Below are the code and all the weights of a small trained network. Each question names an input and a target symbol and asks about switching units off, where a switched-off unit gives its printed mean instead of its output.

import numpy as np


def w(rows, s, z=0):
    codes = np.array(rows[::2]) - 128.0
    scale = np.full(codes.shape[1], s)
    scale[-1] = z or s
    return codes * scale


def norm(h):
    return h / np.sqrt((h * h).mean(-1, keepdims=True) + 1e-5)


def f(y):
    return y / 2 * (1 + np.tanh(0.7978845608 * (y + 0.044715 * y**3)))


def softmax(a):
    e = np.exp(a - a.max(-1, keepdims=True))
    return e / e.sum(-1, keepdims=True)


def log_softmax(a):
    a = a - a.max(-1, keepdims=True)
    return a - np.log(np.exp(a).sum(-1, keepdims=True))


def net(x, mask):
    ids = ['ΘΠΣζμτφω'.index(c) for c in x.split()]
    T = len(ids)
    res = E[ids] + P[:T]
    u = 0
    for l in range(2):
        q, k, v = (norm(res) @ M[l].T for M in (Q, K, V))
        z = softmax(np.where(np.tri(T) > 0, q @ k.T / 4**0.5, -1e9)) @ v
        res = res + np.where(mask[u], z, O[l][:, -1]) @ O[l][:, :-1]
        u += 1
        y = f(norm(res) @ A[l][:, :-1].T + A[l][:, -1])
        res = res + np.where(mask[u : u + 8], y, B[l][:, -1]) @ B[l][:, :-1]
        u += 8
    return log_softmax(norm(res)[-1] @ U[:, :-1].T + U[:, -1])


Q, K, V, O, A, B = {}, {}, {}, {}, {}, {}
E = w([
[15,137,214,181,158,170,121],'Θ',
[161,119,181,66,74,98,90],'Π',
[68,107,218,144,102,81,142],'Σ',
[183,203,96,102,199,101,120],'ζ',
[178,77,115,143,2,187,107],'μ',
[106,132,18,73,118,101,14],'τ',
[113,4,160,100,109,150,98],'φ',
[54,177,81,135,124,178,143],'ω',
],0.0089)
P = w([
[154,52,127,184,255,116,161],'0',
[137,66,135,98,212,104,204],'1',
[171,127,153,145,215,150,120],'2',
[141,112,143,84,174,128,190],'3',
[155,165,157,145,171,180,93],'4',
[128,144,143,75,136,160,172],'5',
[128,181,173,150,122,191,89],'6',
[107,171,145,75,93,184,164],'7',
[129,223,192,158,73,179,83],'8',
[95,200,157,78,59,194,173],'9',
],0.0051)
Q[0] = w([
[121,202,131,182,100,193,165],'L0H0',
[123,181,73,125,173,81,199],'L0H0',
[64,109,114,164,112,189,164],'L0H0',
[114,144,254,130,145,108,158],'L0H0',
],0.0091)
K[0] = w([
[121,216,119,207,92,175,163],'L0H0',
[122,217,59,123,227,95,176],'L0H0',
[2,137,110,199,101,178,162],'L0H0',
[115,142,245,161,140,83,195],'L0H0',
],0.0079)
V[0] = w([
[172,222,236,119,72,164,88],'L0H0',
[129,129,100,129,52,113,61],'L0H0',
[2,92,190,148,15,239,137],'L0H0',
[178,112,203,187,71,73,87],'L0H0',
],0.0034)
O[0] = w([
[153,52,40,152,146,46,147,230],'L0H0',
[91,119,178,135,210,76,200,134],'L0H0',
[188,141,179,69,253,113,97,246],'L0H0',
[33,51,97,143,166,138,96,151],'L0H0',
],0.0043,0.0012)
A[0] = w([
[116,172,115,104,254,122,194,186],'L0N0',
[66,102,241,166,103,178,110,155],'L0N1',
[130,116,73,78,195,115,89,201],'L0N2',
[126,80,132,121,147,160,178,122],'L0N3',
[95,76,156,70,107,104,51,151],'L0N4',
[91,128,99,67,83,135,156,108],'L0N5',
[101,155,113,158,109,98,165,4],'L0N6',
[182,171,199,95,106,73,101,147],'L0N7',
],0.0068,0.0032)
B[0] = w([
[140,30,125,100,80,104,3,169],'L0N0',
[154,187,56,117,126,78,149,215],'L0N1',
[209,97,154,154,177,15,154,184],'L0N2',
[203,112,137,93,149,76,78,135],'L0N3',
[144,183,144,193,135,120,232,254],'L0N4',
[107,141,95,45,153,106,122,152],'L0N5',
[88,107,88,126,126,183,162,104],'L0N6',
[47,57,88,177,89,213,131,190],'L0N7',
],0.0055,0.0059)
Q[1] = w([
[133,103,95,167,68,150,242],'L1H0',
[39,88,217,184,125,216,177],'L1H0',
[16,158,167,143,171,1,165],'L1H0',
[36,191,90,123,120,161,82],'L1H0',
],0.009)
K[1] = w([
[161,145,139,175,72,139,254],'L1H0',
[72,120,255,146,102,205,171],'L1H0',
[25,154,166,145,202,23,148],'L1H0',
[47,215,128,111,76,162,89],'L1H0',
],0.0086)
V[1] = w([
[184,4,132,89,243,74,180],'L1H0',
[121,16,156,125,148,174,57],'L1H0',
[86,37,69,78,100,147,73],'L1H0',
[149,187,78,86,240,129,124],'L1H0',
],0.0033)
O[1] = w([
[33,229,120,109,19,252,76,250],'L1H0',
[119,224,45,157,144,27,212,28],'L1H0',
[122,145,212,226,90,55,250,34],'L1H0',
[85,46,121,128,47,188,244,143],'L1H0',
],0.0031,0.0017)
A[1] = w([
[150,78,116,102,125,125,118,115],'L1N0',
[99,177,52,151,97,161,75,96],'L1N1',
[167,129,138,158,95,145,152,2],'L1N2',
[123,103,140,95,110,146,166,135],'L1N3',
[109,164,101,103,67,137,108,97],'L1N4',
[145,254,133,169,112,164,121,123],'L1N5',
[187,79,129,205,226,80,90,168],'L1N6',
[89,223,126,145,50,202,97,5],'L1N7',
],0.0092,0.0019)
B[1] = w([
[94,84,159,175,154,107,105,144],'L1N0',
[118,130,206,177,123,129,195,181],'L1N1',
[113,160,126,128,151,98,64,157],'L1N2',
[107,182,123,153,175,131,120,174],'L1N3',
[63,127,116,159,150,187,180,182],'L1N4',
[3,199,190,88,111,108,227,188],'L1N5',
[144,145,67,153,212,139,5,254],'L1N6',
[88,67,76,87,142,108,222,169],'L1N7',
],0.0064,0.0046)
U = w([
[121,127,42,162,176,125,51,208],'Θ',
[61,254,183,199,157,108,163,2],'Π',
[72,94,215,140,64,24,142,145],'Σ',
[134,47,132,222,86,104,173,171],'ζ',
[164,159,135,95,27,174,111,149],'μ',
[146,126,14,41,124,47,161,73],'τ',
[178,58,184,98,209,92,180,100],'φ',
[59,40,139,58,106,209,77,77],'ω',
],0.0076,0.0043)

Each question gives the input, a string of symbols that net reads in full, and the target symbol t.
The units are the heads (4 rows each of Q, K, V and O) and the neurons (one row each of A and B). Each row of codes is followed by its name. A weight is (code - 128) times the scale printed after its matrix; where a second scale follows, it is the last column's (O, A, B and U).
mask holds one flag per unit, layer by layer, with each layer's heads first. A switched-off unit (its flag False) gives its mean, the last column of its rows in O or B, instead of its output. The means were averaged over made-up inputs and are rounded, as every weight is.
A unit's drop is (log p(t) with every unit on - log p(t) with that unit switched off) / (log p(t) with every unit on - log p(t) with every unit switched off).
The circuit of an input: a set's keep is (log p(t) with only the set's units on - log p(t) with every unit switched off) / (log p(t) with every unit on - log p(t) with every unit switched off). Starting from the 12 units with the biggest drops (on a tie, the unit counted first), units are removed one at a time, each time the one whose removal leaves the highest keep (on an exact tie, the one counted first), for as long as the keep stays at least 0.8.
circuit, biggest first: the units of the circuit, biggest drop first
unit that matters most: the unit with the biggest drop
k most important neurons: the k neurons with the biggest drops, biggest first
k most important neurons of layer l: the k neurons of layer l with the biggest drops, biggest first
input ζ ω τ Π μ, target Θ: unit that matters most	L1N6
input Π Π Π μ, target μ: 2 most important neurons of layer 0	(L0N7, L0N0)
input μ Π τ τ Π, target Π: 3 most important neurons	(L0N4, L0N0, L0N7)
input μ τ τ Σ Σ ω Π Π, target Π: 2 most important neurons	(L1N3, L1N6)
input Π φ τ τ Π ω Π Σ Π, target ζ: 3 most important neurons of layer 0	(L0N7, L0N4, L0N2)
input Π τ τ, target Π: circuit, biggest first	(L0H0, L1N1)
input ζ ω ζ, target Π: 2 most important neurons of layer 1	(L1N5, L1N1)
input μ Σ Θ Θ φ, target Θ: 2 most important neurons	(L0N2, L1N6)
input Σ Θ τ τ φ μ ω ζ φ, target Π: 3 most important neurons of layer 0	(L0N4, L0N0, L0N2)
input Π Π Π Π τ φ Π Σ Π ω, target ω: circuit, biggest first	(L0N0, L0H0, L0N4, L1N6)
input φ φ Π, target Θ: 4 most important neurons	(L0N7, L0N4, L0N3, L0N1)
input μ ω ζ ω φ, target Θ: 2 most important neurons	(L1N6, L0N2)
input τ Σ τ Θ Θ Σ ω μ μ Θ, target Σ: 2 most important neurons of layer 1	(L1N6, L1N3)
input ω Θ μ, target Θ: 2 most important neurons	(L0N5, L1N6)
input τ ζ τ μ, target μ: 3 most important neurons	(L1N6, L0N0, L1N1)
input ζ ω Σ ω μ Σ φ φ Π, target Θ: 2 most important neurons	(L0N7, L1N6)
input ω Π Π ω φ φ, target φ: 4 most important neurons of layer 1	(L1N6, L1N5, L1N0, L1N3)
input Θ μ τ Σ Π Σ Π ζ, target ζ: 3 most important neurons of layer 0	(L0N4, L0N0, L0N1)
input Π Π ζ Π τ Π τ μ Θ, target Θ: most important neuron	(L1N6)
input Σ τ Σ ω ω Σ τ, target Π: 2 most important neurons of layer 0	(L0N0, L0N7)
input ζ ω Θ Σ φ Θ Π ω ω, target Σ: unit that matters most	L1N5
input τ μ μ Σ Π ω ω φ φ Θ, target Θ: 3 most important neurons	(L0N0, L0N5, L0N1)
input τ Σ Π Π Π τ Π τ ω, target Θ: 2 most important neurons	(L0N0, L1N6)
input ζ ζ μ μ φ ζ Π τ, target τ: 2 most important neurons	(L0N2, L0N7)
input Π Σ μ Σ τ τ τ μ ζ ζ, target ζ: 2 most important neurons of layer 1	(L1N6, L1N5)
input Θ Π ω Σ μ Π φ τ, target τ: 4 most important neurons	(L0N2, L1N6, L0N7, L1N5)
